Below is a small trained network, with its code and all its weights. Each question gives an input and a target symbol and asks what happens when units are switched off, that is, made to give their printed mean instead of their output.

import numpy as np


def w(rows, s, z=0):
    codes = np.array(rows[::2]) - 128.0
    scale = np.full(codes.shape[1], s)
    scale[-1] = z or s
    return codes * scale


def softmax(a):
    e = np.exp(a - a.max(-1, keepdims=True))
    return e / e.sum(-1, keepdims=True)


def log_softmax(a):
    a = a - a.max(-1, keepdims=True)
    return a - np.log(np.exp(a).sum(-1, keepdims=True))


def net(x, mask):
    ids = ['βδηξτφω'.index(c) for c in x.split()]
    T = len(ids)
    res = E[ids] + P[:T]
    u = 0
    for l in range(3):
        r = res
        for j in range(2):
            rows = slice(2 * j, 2 * j + 2)
            q, k, v = (r @ M[l][rows].T for M in (Q, K, V))
            z = softmax(np.where(np.tri(T) > 0, q @ k.T / 2**0.5, -1e9)) @ v
            o = O[l][rows]
            res = res + np.where(mask[u + j], z, o[:, -1]) @ o[:, :-1]
        u += 2
    return log_softmax(res[-1] @ U[:, :-1].T + U[:, -1])


Q, K, V, O = {}, {}, {}, {}
E = w([
[139,125,150,101,146,152,71,157,91,135,74,199],'β',
[56,166,111,171,175,175,134,96,78,142,87,59],'δ',
[109,183,100,107,145,106,175,106,126,86,149,193],'η',
[182,163,123,153,100,130,113,177,112,90,138,111],'ξ',
[135,107,114,126,127,202,97,166,173,166,173,145],'τ',
[95,89,178,83,140,122,76,100,76,90,226,132],'φ',
[157,245,139,92,164,96,66,105,186,121,149,127],'ω',
],0.012)
P = w([
[106,149,87,158,131,149,98,127,127,125,144,174],'0',
[60,125,127,100,66,139,122,149,175,97,131,145],'1',
[138,105,155,144,140,152,132,109,152,81,123,148],'2',
[132,148,75,78,79,85,139,119,72,193,152,109],'3',
[148,146,131,152,184,100,138,142,104,161,175,150],'4',
[100,134,172,51,50,159,146,128,164,59,107,84],'5',
[143,109,180,152,193,172,128,140,159,53,148,138],'6',
[130,157,43,94,107,78,119,146,39,220,192,102],'7',
[192,122,127,163,247,120,134,143,80,153,188,148],'8',
[124,116,216,67,74,198,138,129,178,1,106,92],'9',
[116,130,154,161,190,158,93,133,145,63,171,175],'10',
[151,158,86,124,140,119,128,161,47,198,174,123],'11',
],0.0067)
Q[0] = w([
[112,148,140,109,133,140,104,112,102,138,108,109],'0.h1',
[108,177,148,98,168,177,89,129,81,118,136,117],'0.h1',
[208,113,156,156,93,1,95,151,90,71,46,179],'0.h2',
[168,50,141,208,89,142,82,191,77,139,46,123],'0.h2',
],0.028)
K[0] = w([
[121,120,131,179,160,135,124,137,137,127,128,135],'0.h1',
[95,134,126,177,157,132,141,117,127,129,112,104],'0.h1',
[253,146,166,80,78,43,139,139,114,106,124,167],'0.h2',
[177,76,109,161,73,140,80,193,150,127,127,195],'0.h2',
],0.03)
V[0] = w([
[89,119,118,65,121,141,182,124,101,171,67,4],'0.h1',
[45,78,99,181,118,93,96,103,130,120,67,99],'0.h1',
[138,193,154,86,151,95,180,97,99,118,101,115],'0.h2',
[95,106,122,188,149,117,134,136,111,147,44,70],'0.h2',
],0.012)
O[0] = w([
[143,147,129,2,225,200,82,92,63,95,140,115,3],'0.h1',
[198,167,127,64,126,166,96,133,64,88,148,107,204],'0.h1',
[76,4,45,145,153,175,66,229,170,144,119,101,102],'0.h2',
[34,166,175,153,129,104,171,172,186,158,225,130,227],'0.h2',
],0.0047,0.00045)
Q[1] = w([
[129,133,168,147,200,114,128,195,185,105,226,208],'1.h1',
[179,110,97,155,208,76,154,105,63,225,116,100],'1.h1',
[136,177,148,125,147,208,58,178,149,4,174,200],'1.h2',
[167,155,92,150,216,127,99,197,86,147,227,181],'1.h2',
],0.032)
K[1] = w([
[107,127,153,232,253,166,153,77,98,136,92,90],'1.h1',
[150,90,191,106,122,161,138,139,213,27,109,148],'1.h1',
[97,150,123,225,254,149,147,93,41,198,106,54],'1.h2',
[106,111,190,166,226,184,171,95,138,84,63,60],'1.h2',
],0.032)
V[1] = w([
[145,80,194,191,68,190,172,84,47,146,177,192],'1.h1',
[95,147,21,108,128,111,239,77,155,33,200,137],'1.h1',
[222,179,117,183,90,172,129,75,217,155,230,10],'1.h2',
[59,56,147,101,167,137,11,14,172,163,196,163],'1.h2',
],0.011)
O[1] = w([
[228,90,111,79,156,175,46,51,122,145,94,29,117],'1.h1',
[82,11,119,232,61,141,61,186,163,169,137,151,196],'1.h1',
[114,65,80,75,134,151,198,87,3,66,53,235,235],'1.h2',
[210,55,186,215,30,40,187,17,159,186,61,137,250],'1.h2',
],0.0047,0.0023)
Q[2] = w([
[64,109,178,120,212,165,95,41,203,141,98,203],'2.h1',
[117,125,97,114,181,83,119,117,101,230,146,162],'2.h1',
[130,104,172,143,155,208,143,98,205,5,94,123],'2.h2',
[197,122,129,192,249,105,122,142,106,160,159,167],'2.h2',
],0.026)
K[2] = w([
[252,87,104,113,167,63,121,174,144,121,224,217],'2.h1',
[153,96,194,104,117,152,131,141,221,7,117,161],'2.h1',
[184,138,78,178,203,78,108,144,45,233,181,163],'2.h2',
[154,105,216,199,220,187,150,128,164,45,131,151],'2.h2',
],0.023)
V[2] = w([
[213,169,134,36,74,127,98,220,209,228,39,255],'2.h1',
[186,129,15,152,86,206,220,127,185,142,161,132],'2.h1',
[62,175,141,235,147,96,99,115,58,68,24,31],'2.h2',
[34,73,169,76,192,215,204,91,194,239,95,120],'2.h2',
],0.01)
O[2] = w([
[150,145,104,22,177,133,106,114,169,118,163,253,187],'2.h1',
[92,92,110,103,165,181,106,152,91,148,124,167,184],'2.h1',
[49,120,150,91,95,136,142,106,108,106,224,42,50],'2.h2',
[180,42,136,16,109,90,97,107,129,134,140,197,2],'2.h2',
],0.004)
U = w([
[184,254,140,85,153,77,91,113,190,114,166,111,3],'β',
[113,61,186,63,103,120,119,113,68,81,213,101,75],'δ',
[105,60,120,182,93,196,85,215,211,211,163,145,117],'η',
[36,178,77,139,204,240,145,128,70,141,104,58,195],'ξ',
[200,92,97,84,138,165,95,114,74,124,41,194,194],'τ',
[182,120,144,188,78,74,147,105,131,150,69,77,187],'φ',
[66,172,134,162,117,29,228,100,138,89,119,221,90],'ω',
],0.0079,0.0026)

Each question gives the input, a string of symbols that net reads in full, and the target symbol t.
The units are the heads (2 rows each of Q, K, V and O). Each row of codes is followed by its name. A weight is (code - 128) times the scale printed after its matrix; where a second scale follows, it is the last column's (O and U).
mask holds one flag per head, layer by layer. A switched-off head (its flag False) gives its mean, the last column of its rows in O, instead of its output. The means were averaged over made-up inputs and are rounded, as every weight is.
A unit's drop is (log p(t) with every unit on - log p(t) with that unit switched off) / (log p(t) with every unit on - log p(t) with every unit switched off).
The circuit of an input: a set's keep is (log p(t) with only the set's units on - log p(t) with every unit switched off) / (log p(t) with every unit on - log p(t) with every unit switched off). Starting from all 6 units, units are removed one at a time, each time the one whose removal leaves the highest keep (on an exact tie, the one counted first), for as long as the keep stays at least 0.8.
units of the circuit, in order: the units of the circuit, biggest drop first
unit that matters most: the unit with the biggest drop
heads that matter: for each layer, one digit per head in row order, 1 if its drop is at least 0.15 and else 0, layers parted by /
drop when u is switched off: that unit's drop, to one decimal
input ω ξ τ τ τ β τ ξ τ φ, target ξ: units of the circuit, in order : 1.h2; 2.h2; 0.h1
input τ τ τ δ ξ β ξ ω ξ δ, target ω: units of the circuit, in order : 1.h1
input φ ξ φ η δ δ τ ω, target δ: heads that matter : 01 / 00 / 01
input τ δ β η τ τ τ δ ξ η ω, target ξ: units of the circuit, in order : 2.h2; 0.h1
input η τ δ ξ, target φ: heads that matter : 00 / 00 / 10
input η ξ τ ω ξ ξ, target ω: heads that matter : 10 / 10 / 00
input η τ φ δ τ ξ τ η δ ξ ξ, target δ: heads that matter : 00 / 00 / 01
input τ τ β ω τ β φ τ ω τ φ, target ω: units of the circuit, in order : 1.h1; 0.h1
input τ δ η η φ β φ τ ω δ, target τ: heads that matter : 00 / 00 / 01
input ξ φ η, target ξ: units of the circuit, in order : 1.h2; 2.h2
input τ β β τ τ ξ φ φ η η, target φ: units of the circuit, in order : 1.h2; 2.h1; 0.h1
input τ β τ τ φ τ β β ω ω ξ, target ω: heads that matter : 00 / 10 / 00
input ξ ξ τ β, target ξ: units of the circuit, in order : 1.h2; 0.h1; 2.h2
input τ ω ξ ω ξ ξ β, target ξ: unit that matters most : 1.h2
input η φ β ξ τ δ η ξ τ β δ, target τ: heads that matter : 10 / 00 / 01
input τ η τ ω η τ, target ω: heads that matter : 01 / 10 / 00
input ω ξ δ η δ τ τ τ ξ φ φ, target ξ: heads that matter : 10 / 00 / 01
input φ τ β τ ξ, target β: units of the circuit, in order : 1.h1; 1.h2
input η η η, target η: heads that matter : 00 / 10 / 00
input β τ β τ ω ω ξ ξ φ ξ, target ξ: unit that matters most : 0.h1
input ξ τ η ξ τ η ω, target τ: units of the circuit, in order : 0.h2; 1.h2
input ξ η φ η τ β τ β τ ω ξ, target τ: heads that matter : 00 / 11 / 00
input ξ ξ η τ φ φ η η ω, target η: heads that matter : 10 / 10 / 00
input φ δ β τ η δ τ β, target δ: heads that matter : 00 / 00 / 01
input τ τ β ξ η ω ω β, target ω: heads that matter : 00 / 10 / 00
input ξ ξ δ ω τ δ β β, target δ: heads that matter : 00 / 00 / 11
input η β η φ τ ω ω τ ω η, target τ: unit that matters most : 0.h2
input τ β ξ ξ ξ η ω τ β τ ξ φ, target τ: drop when 0.h1 is switched off : 0.1
input ξ τ β η τ δ δ ω τ, target δ: drop when 1.h2 is switched off : 0.0
